Here is a tiny trained network, its code and every weight. The questions are about switching its units off for an input and a target symbol, where a switched-off unit gives its printed mean instead of its output.

import numpy as np


def w(rows, s, z=0):
    codes = np.array(rows[::2]) - 128.0
    scale = np.full(codes.shape[1], s)
    scale[-1] = z or s
    return codes * scale


def f(y):
    return y / 2 * (1 + np.tanh(0.7978845608 * (y + 0.044715 * y**3)))


def softmax(a):
    e = np.exp(a - a.max(-1, keepdims=True))
    return e / e.sum(-1, keepdims=True)


def log_softmax(a):
    a = a - a.max(-1, keepdims=True)
    return a - np.log(np.exp(a).sum(-1, keepdims=True))


def net(x, mask):
    ids = ['αβγηθμξσφψ'.index(c) for c in x.split()]
    T = len(ids)
    res = E[ids] + P[:T]
    u = 0
    for l in range(2):
        r = res
        for j in range(2):
            rows = slice(2 * j, 2 * j + 2)
            q, k, v = (r @ M[l][rows].T for M in (Q, K, V))
            z = softmax(np.where(np.tri(T) > 0, q @ k.T / 2**0.5, -1e9)) @ v
            o = O[l][rows]
            res = res + np.where(mask[u + j], z, o[:, -1]) @ o[:, :-1]
        u += 2
        y = f(res @ A[l][:, :-1].T + A[l][:, -1])
        res = res + np.where(mask[u : u + 16], y, B[l][:, -1]) @ B[l][:, :-1]
        u += 16
    return log_softmax(res[-1] @ U[:, :-1].T + U[:, -1])


Q, K, V, O, A, B = {}, {}, {}, {}, {}, {}
E = w([
[120,120,131,102,82,184,228,80,162],'α',
[27,36,86,126,121,176,170,78,139],'β',
[106,239,184,74,69,146,102,153,109],'γ',
[210,153,83,170,74,24,126,17,186],'η',
[21,81,86,188,101,73,154,83,216],'θ',
[225,62,170,229,243,78,125,131,152],'μ',
[117,169,8,193,162,227,57,184,135],'ξ',
[89,100,70,115,97,51,68,164,122],'σ',
[58,122,190,145,86,109,93,141,86],'φ',
[133,75,181,194,15,112,71,160,144],'ψ',
],0.014)
P = w([
[146,79,149,180,163,111,181,137,1],'0',
[171,86,123,140,134,119,94,89,48],'1',
[146,88,128,128,121,123,83,116,88],'2',
[138,110,119,115,126,125,88,121,125],'3',
[127,120,135,112,115,117,89,140,141],'4',
[110,121,137,117,114,136,86,153,158],'5',
[103,121,133,123,111,129,103,166,168],'6',
[95,135,128,125,114,126,108,158,182],'7',
[76,129,130,128,113,128,105,178,186],'8',
[82,138,133,128,109,134,112,179,194],'9',
[78,139,132,129,107,127,128,185,197],'10',
],0.0065)
Q[0] = w([
[115,140,154,121,166,140,163,157,179],'0.h1',
[73,147,157,162,144,116,127,218,235],'0.h1',
[176,106,148,196,154,107,82,78,103],'0.h2',
[52,1,110,149,54,29,84,175,209],'0.h2',
],0.007)
K[0] = w([
[116,104,171,134,143,59,170,92,88],'0.h1',
[151,64,174,136,208,66,115,108,195],'0.h1',
[36,147,91,124,73,173,94,104,50],'0.h2',
[201,190,3,252,232,253,91,214,80],'0.h2',
],0.0054)
V[0] = w([
[77,171,110,37,19,138,92,84,153],'0.h1',
[173,124,193,135,253,113,117,127,191],'0.h1',
[170,169,87,200,196,205,101,187,139],'0.h2',
[129,89,129,91,64,62,167,108,68],'0.h2',
],0.0053)
O[0] = w([
[193,159,207,105,144,136,25,54,3,70],'0.h1',
[97,250,104,88,66,93,171,137,248,1],'0.h1',
[209,206,87,136,117,190,178,88,9,211],'0.h2',
[9,138,160,60,161,79,60,143,174,161],'0.h2',
],0.0053,0.0019)
A[0] = w([
[119,163,79,94,126,120,51,149,98,154],'0.n1',
[248,167,118,108,42,120,43,220,13,115],'0.n2',
[45,167,167,165,122,162,147,136,69,254],'0.n3',
[144,182,216,109,58,244,217,22,129,251],'0.n4',
[130,94,69,110,133,59,122,157,228,86],'0.n5',
[168,57,161,200,175,137,150,186,101,184],'0.n6',
[73,121,159,22,150,185,98,161,133,120],'0.n7',
[115,144,168,95,193,97,94,137,78,115],'0.n8',
[95,164,58,146,133,243,114,194,152,195],'0.n9',
[101,189,64,90,109,121,63,203,151,155],'0.n10',
[24,82,122,200,214,145,135,127,146,230],'0.n11',
[177,118,95,190,217,122,203,119,96,96],'0.n12',
[113,142,90,87,122,107,150,103,79,185],'0.n13',
[133,102,170,1,80,204,125,100,207,218],'0.n14',
[123,178,133,153,62,113,103,125,152,168],'0.n15',
[135,140,109,109,44,35,96,92,196,179],'0.n16',
],0.0064,0.0026)
B[0] = w([
[133,145,106,124,152,167,180,182,83,201],'0.n1',
[2,147,124,163,165,202,140,137,146,253],'0.n2',
[118,123,101,63,71,85,114,168,157,201],'0.n3',
[120,74,47,142,124,92,205,158,118,173],'0.n4',
[128,165,131,144,168,86,209,132,215,204],'0.n5',
[115,120,134,130,175,150,66,138,124,196],'0.n6',
[116,195,146,118,148,197,116,113,58,152],'0.n7',
[159,190,153,79,109,128,142,144,66,152],'0.n8',
[185,157,68,80,101,177,156,140,154,173],'0.n9',
[193,127,102,119,139,135,179,168,98,212],'0.n10',
[107,167,128,31,117,200,50,98,153,248],'0.n11',
[126,92,182,74,170,151,87,115,115,141],'0.n12',
[122,105,97,133,137,159,169,181,113,149],'0.n13',
[108,111,149,145,147,166,192,110,70,142],'0.n14',
[134,86,113,149,103,107,150,141,140,174],'0.n15',
[168,83,122,147,107,60,174,135,140,227],'0.n16',
],0.0071,0.0047)
Q[1] = w([
[65,171,161,140,81,215,45,116,96],'1.h1',
[113,76,119,126,123,78,169,119,219],'1.h1',
[144,205,52,96,132,97,254,199,94],'1.h2',
[185,175,143,171,156,107,148,98,141],'1.h2',
],0.0078)
K[1] = w([
[9,75,219,171,59,99,167,106,49],'1.h1',
[170,175,121,159,166,182,79,112,231],'1.h1',
[213,172,164,128,255,154,103,94,180],'1.h2',
[131,128,146,130,156,44,162,55,106],'1.h2',
],0.0076)
V[1] = w([
[248,139,58,149,162,170,89,134,130],'1.h1',
[186,105,136,94,203,140,107,168,136],'1.h1',
[126,137,253,132,239,109,167,109,148],'1.h2',
[62,91,169,84,81,71,199,128,114],'1.h2',
],0.0054)
O[1] = w([
[34,204,156,191,119,107,105,105,64,2],'1.h1',
[81,131,144,181,114,217,148,176,63,214],'1.h1',
[70,85,254,42,219,91,41,43,86,41],'1.h2',
[109,143,123,59,114,156,219,149,72,42],'1.h2',
],0.0062,0.0024)
A[1] = w([
[96,55,102,162,131,141,91,134,151,97],'1.n1',
[134,151,96,154,118,146,201,129,243,159],'1.n2',
[112,102,125,106,177,86,131,178,134,157],'1.n3',
[121,161,192,100,173,93,58,140,123,127],'1.n4',
[97,81,212,183,171,143,106,136,48,173],'1.n5',
[69,135,183,52,160,183,86,120,112,113],'1.n6',
[128,104,254,82,104,103,57,123,157,137],'1.n7',
[97,231,158,138,137,94,105,143,139,168],'1.n8',
[95,110,152,119,194,77,115,145,127,95],'1.n9',
[133,178,195,145,94,105,113,33,128,252],'1.n10',
[196,69,217,148,139,97,50,183,145,150],'1.n11',
[103,165,96,148,216,142,57,123,49,114],'1.n12',
[119,107,131,171,57,62,159,162,123,165],'1.n13',
[142,151,185,85,111,47,56,94,125,68],'1.n14',
[182,189,81,102,86,177,141,182,84,113],'1.n15',
[121,152,98,76,132,178,182,141,113,52],'1.n16',
],0.0086,0.0039)
B[1] = w([
[156,254,185,115,155,106,146,67,173,215],'1.n1',
[95,107,159,182,62,95,67,53,10,254],'1.n2',
[107,123,154,48,116,147,112,140,110,211],'1.n3',
[130,23,102,150,39,145,120,124,161,165],'1.n4',
[171,189,121,140,63,104,223,145,203,182],'1.n5',
[210,249,142,140,126,119,109,74,52,193],'1.n6',
[241,111,161,159,93,190,134,177,118,206],'1.n7',
[145,121,57,230,65,183,94,140,110,139],'1.n8',
[92,115,120,91,116,128,117,175,156,166],'1.n9',
[152,116,101,143,234,133,63,218,45,135],'1.n10',
[103,71,180,198,221,179,161,96,135,202],'1.n11',
[188,67,144,89,63,103,115,51,211,166],'1.n12',
[193,158,77,88,232,144,105,128,204,244],'1.n13',
[159,65,91,163,79,125,143,118,34,141],'1.n14',
[61,152,192,156,142,68,191,127,148,241],'1.n15',
[164,56,153,145,191,121,172,35,107,158],'1.n16',
],0.0063,0.0064)
U = w([
[11,85,206,152,182,154,36,105,79,104],'α',
[164,204,109,60,185,190,99,44,147,113],'β',
[130,207,240,108,150,80,227,104,110,93],'γ',
[86,104,57,47,168,151,123,220,165,254],'η',
[149,194,45,187,64,171,171,139,164,145],'θ',
[198,122,156,127,169,40,114,83,108,70],'μ',
[130,126,169,73,10,47,122,47,219,112],'ξ',
[112,17,91,104,100,196,208,72,126,72],'σ',
[185,95,151,112,71,184,88,164,49,116],'φ',
[179,111,195,125,145,169,170,115,253,124],'ψ',
],0.0046,0.0044)

Each question gives the input, a string of symbols that net reads in full, and the target symbol t.
The units are the heads (2 rows each of Q, K, V and O) and the neurons (one row each of A and B). Each row of codes is followed by its name. A weight is (code - 128) times the scale printed after its matrix; where a second scale follows, it is the last column's (O, A, B and U).
mask holds one flag per unit, layer by layer, with each layer's heads first. A switched-off unit (its flag False) gives its mean, the last column of its rows in O or B, instead of its output. The means were averaged over made-up inputs and are rounded, as every weight is.
A unit's drop is (log p(t) with every unit on - log p(t) with that unit switched off) / (log p(t) with every unit on - log p(t) with every unit switched off).
The circuit of an input: a set's keep is (log p(t) with only the set's units on - log p(t) with every unit switched off) / (log p(t) with every unit on - log p(t) with every unit switched off). Starting from the 12 units with the biggest drops (on a tie, the unit counted first), units are removed one at a time, each time the one whose removal leaves the highest keep (on an exact tie, the one counted first), for as long as the keep stays at least 0.8.
circuit, biggest first: the units of the circuit, biggest drop first
top k neurons in layer l: the k neurons of layer l with the biggest drops, biggest first
heads that matter: for each layer, one digit per head in row order, 1 if its drop is at least 0.15 and else 0, layers parted by /
input α σ ξ σ, target θ: heads that matter => 00 / 01
input α ψ σ ξ σ η, target θ: circuit, biggest first => 0.h2, 1.h2
input α η ψ α φ σ μ α ψ σ γ, target φ: heads that matter => 01 / 01
input σ σ α, target σ: circuit, biggest first => 0.n4, 1.n16
input ψ φ φ σ β σ μ θ, target α: circuit, biggest first => 1.n2, 1.h1, 1.n5
input β ψ μ α σ φ σ σ ψ ψ, target θ: heads that matter => 10 / 11
input α σ ξ ξ σ η φ σ σ α, target θ: circuit, biggest first => 1.h2, 0.n9
input μ φ ξ, target β: circuit, biggest first => 1.h2, 0.n12, 1.n6, 0.n9
input β φ μ μ γ φ ψ φ ξ σ, target θ: heads that matter => 11 / 10
input β σ ξ σ σ σ β β, target θ: circuit, biggest first => 1.h2, 0.h2
input ξ θ μ μ, target θ: heads that matter => 11 / 11
input θ μ ξ μ φ, target θ: top 2 neurons in layer 1 => 1.n5, 1.n8
input φ α σ, target η: top 2 neurons in layer 1 => 1.n2, 1.n6
input η φ σ, target η: heads that matter => 01 / 00
input ψ σ α φ ξ σ σ σ β γ, target θ: circuit, biggest first => 1.h2, 0.n9
input ψ φ φ ξ ξ σ σ θ, target θ: circuit, biggest first => 0.h2, 1.h2
input σ ψ μ η ψ σ ξ μ, target θ: circuit, biggest first => 1.h1, 0.n9, 1.n8, 1.n5
input σ μ η, target μ: top 3 neurons in layer 1 => 1.n10, 1.n13, 1.n2
input ξ φ σ σ μ σ ψ, target θ: heads that matter => 00 / 00
input σ σ σ φ η, target μ: heads that matter => 00 / 00
input σ μ σ σ, target ξ: top 4 neurons in layer 1 => 1.n12, 1.n5, 1.n4, 1.n13
input μ σ ξ σ, target ξ: top neuron in layer 0 => 0.n12
input σ ξ ψ σ σ γ φ, target θ: heads that matter => 01 / 01
input ψ σ σ φ θ, target ξ: heads that matter => 01 / 10
input ψ β σ ξ φ ψ ψ σ μ α, target γ: top 3 neurons in layer 0 => 0.n12, 0.n14, 0.n4
input α μ φ, target η: top 2 neurons in layer 0 => 0.n5, 0.n3
input β ξ ψ φ ψ σ α, target θ: top 3 neurons in layer 0 => 0.n4, 0.n9, 0.n11
input σ ψ σ μ σ θ, target α: top neuron in layer 0 => 0.n5
input ψ φ ψ θ σ μ η α, target γ: top 2 neurons in layer 1 => 1.n5, 1.n6
